Here is a tiny trained network, its code and every weight. The questions are about switching its units off for an input and a class, where a switched-off unit gives its printed mean instead of its output.

import numpy as np


def w(rows, s, z=0):
    codes = np.array(rows[::2]) - 128.0
    scale = np.full(codes.shape[1], s)
    scale[-1] = z or s
    return codes * scale


def f(y):
    return y / 2 * (1 + np.tanh(0.7978845608 * (y + 0.044715 * y**3)))


def log_softmax(a):
    a = a - a.max(-1, keepdims=True)
    return a - np.log(np.exp(a).sum(-1, keepdims=True))


def net(x, mask):
    res = np.array(x, float).reshape(1, 6) / 4 @ E
    y = f(res @ A[0][:, :-1].T + A[0][:, -1])
    res = res + np.where(mask, y, B[0][:, -1]) @ B[0][:, :-1]
    return log_softmax(res[-1] @ U[:, :-1].T + U[:, -1])


A, B = {}, {}
E = w([
[115,215,120,141,130,96,113,124,180,183,99,39],'x0',
[113,107,58,194,102,51,132,73,158,160,88,105],'x1',
[197,94,123,70,142,2,144,230,40,76,157,138],'x2',
[145,214,167,118,164,121,54,55,136,144,107,213],'x3',
[110,235,134,226,126,122,189,179,6,93,43,156],'x4',
[207,209,72,170,176,128,180,118,189,104,46,148],'x5',
],0.0091)
A[0] = w([
[65,159,118,174,167,189,142,127,210,150,75,107,210],'n1',
[142,176,159,118,131,108,117,42,115,100,165,244,202],'n2',
[90,48,144,136,111,133,195,187,75,86,156,94,223],'n3',
[99,118,41,157,140,66,63,63,120,155,145,136,92],'n4',
[97,192,154,156,181,181,160,134,169,150,111,147,125],'n5',
[94,99,123,136,74,197,153,174,55,123,118,150,104],'n6',
[90,99,71,153,94,42,155,91,164,176,149,113,181],'n7',
[141,171,172,138,145,165,2,130,70,148,118,123,145],'n8',
[164,83,41,175,125,89,124,115,177,94,105,139,234],'n9',
[156,85,143,56,186,138,80,112,153,137,215,109,128],'n10',
[135,153,109,155,129,141,128,149,63,74,98,162,122],'n11',
[130,104,180,99,107,171,99,150,121,109,200,139,217],'n12',
[51,183,210,161,145,156,71,108,121,101,132,155,151],'n13',
[172,88,141,123,150,128,130,181,79,109,184,141,58],'n14',
[130,182,112,173,163,83,152,186,121,103,151,147,80],'n15',
[136,182,106,115,212,135,73,34,122,179,141,97,137],'n16',
[196,181,130,140,179,98,168,146,46,51,51,164,126],'n17',
[94,147,203,92,109,152,56,113,123,179,175,133,165],'n18',
[132,56,111,100,99,119,194,208,95,76,181,103,147],'n19',
[167,87,151,89,157,187,38,84,136,124,146,188,251],'n20',
[98,146,142,78,103,182,60,150,203,77,170,151,96],'n21',
],0.0095,0.0031)
B[0] = w([
[152,140,119,100,175,175,138,172,76,151,43,79,227],'n1',
[80,173,96,75,111,105,139,58,153,55,168,120,217],'n2',
[85,86,56,231,138,119,176,117,120,251,162,139,234],'n3',
[150,125,96,157,179,100,132,107,96,137,125,87,177],'n4',
[115,162,202,94,113,202,181,162,152,146,71,76,194],'n5',
[159,113,157,168,122,108,71,146,100,244,108,97,188],'n6',
[150,124,105,200,164,87,68,36,79,163,151,131,200],'n7',
[93,164,101,57,92,131,115,115,122,80,179,115,188],'n8',
[62,161,131,87,173,51,99,26,83,107,101,200,197],'n9',
[169,105,119,154,173,79,146,102,172,140,187,152,235],'n10',
[162,177,170,100,110,156,108,158,69,150,95,122,191],'n11',
[143,109,86,203,168,102,100,91,124,152,177,148,214],'n12',
[62,150,158,104,83,130,81,149,81,74,95,148,199],'n13',
[152,168,109,139,164,165,140,153,173,140,167,97,200],'n14',
[220,151,123,132,123,135,103,167,161,129,143,93,179],'n15',
[140,113,93,111,136,116,195,118,125,180,151,87,203],'n16',
[166,173,150,63,72,119,90,159,117,79,100,43,247],'n17',
[70,109,66,123,13,100,127,136,155,56,169,201,212],'n18',
[124,108,42,207,131,147,189,128,129,165,198,117,241],'n19',
[79,31,94,132,2,116,195,85,215,37,207,189,240],'n20',
[192,111,125,161,143,146,141,230,184,97,157,162,196],'n21',
],0.0081,0.014)
U = w([
[63,144,94,57,117,123,108,29,86,23,113,161,228],'0',
[207,156,116,141,179,202,182,177,116,222,83,74,111],'1',
[151,150,104,167,191,60,15,50,46,226,117,111,224],'2',
[103,85,238,181,91,228,88,136,94,125,99,191,41],'3',
[160,97,208,70,154,140,159,76,173,130,99,180,5],'4',
[138,3,9,158,137,102,214,80,172,142,203,158,115],'5',
[248,176,152,61,97,146,78,182,161,49,135,102,23],'6',
],0.0077,0.002)

Each question gives the input, the list of numbers given to net, and the class t.
The units are the neurons (one row each of A and B). Each row of codes is followed by its name. A weight is (code - 128) times the scale printed after its matrix; where a second scale follows, it is the last column's (A, B and U).
mask holds one flag per neuron, in row order. A switched-off neuron (its flag False) gives its mean, the last column of its row in B, instead of its output. The means were averaged over made-up inputs and are rounded, as every weight is.
A unit's drop is (log p(t) with every unit on - log p(t) with that unit switched off) / (log p(t) with every unit on - log p(t) with every unit switched off).
The circuit of an input: a set's keep is (log p(t) with only the set's units on - log p(t) with every unit switched off) / (log p(t) with every unit on - log p(t) with every unit switched off). Starting from the 12 units with the biggest drops (on a tie, the unit counted first), units are removed one at a time, each time the one whose removal leaves the highest keep (on an exact tie, the one counted first), for as long as the keep stays at least 0.8.
circuit, biggest first: the units of the circuit, biggest drop first
k most important neurons: the k neurons with the biggest drops, biggest first
drop when u is switched off: that unit's drop, to one decimal
input [3,-6,3,-4,6,-7], class 2: circuit, biggest first => (n6)
input [7,2,5,6,1,-4], class 0: 4 most important neurons => (n3; n6; n8; n12)
input [-1,-3,-4,2,-2,3], class 0: 2 most important neurons => (n3; n19)
input [6,-3,5,-1,3,-1], class 1: circuit, biggest first => (n20; n9)
input [4,8,-7,-3,8,-2], class 1: 2 most important neurons => (n1; n5)
input [-2,8,4,6,4,-2], class 2: 2 most important neurons => (n20; n18)
input [5,-4,-8,1,1,-2], class 0: 3 most important neurons => (n18; n13; n8)
input [-4,-6,0,6,-1,0], class 0: 4 most important neurons => (n3; n19; n2; n13)
input [3,-3,-1,8,-2,7], class 0: 2 most important neurons => (n2; n20)
input [-2,6,-4,4,0,-4], class 0: 2 most important neurons => (n3; n19)
input [-2,7,1,-1,1,-7], class 2: 2 most important neurons => (n20; n7)
input [-2,-8,7,4,5,-5], class 6: 2 most important neurons => (n17; n11)
input [8,8,1,-8,-2,-7], class 2: 2 most important neurons => (n7; n20)
input [-2,-8,-8,2,8,8], class 6: circuit, biggest first => (n17)
input [-5,-1,-4,1,1,-2], class 0: 2 most important neurons => (n19; n3)
input [6,-7,1,-4,5,-4], class 1: drop when n2 is switched off => 0.1
input [5,4,2,6,0,0], class 2: drop when n18 is switched off => 0.1
input [7,-4,-2,5,7,8], class 6: drop when n17 is switched off => 0.6
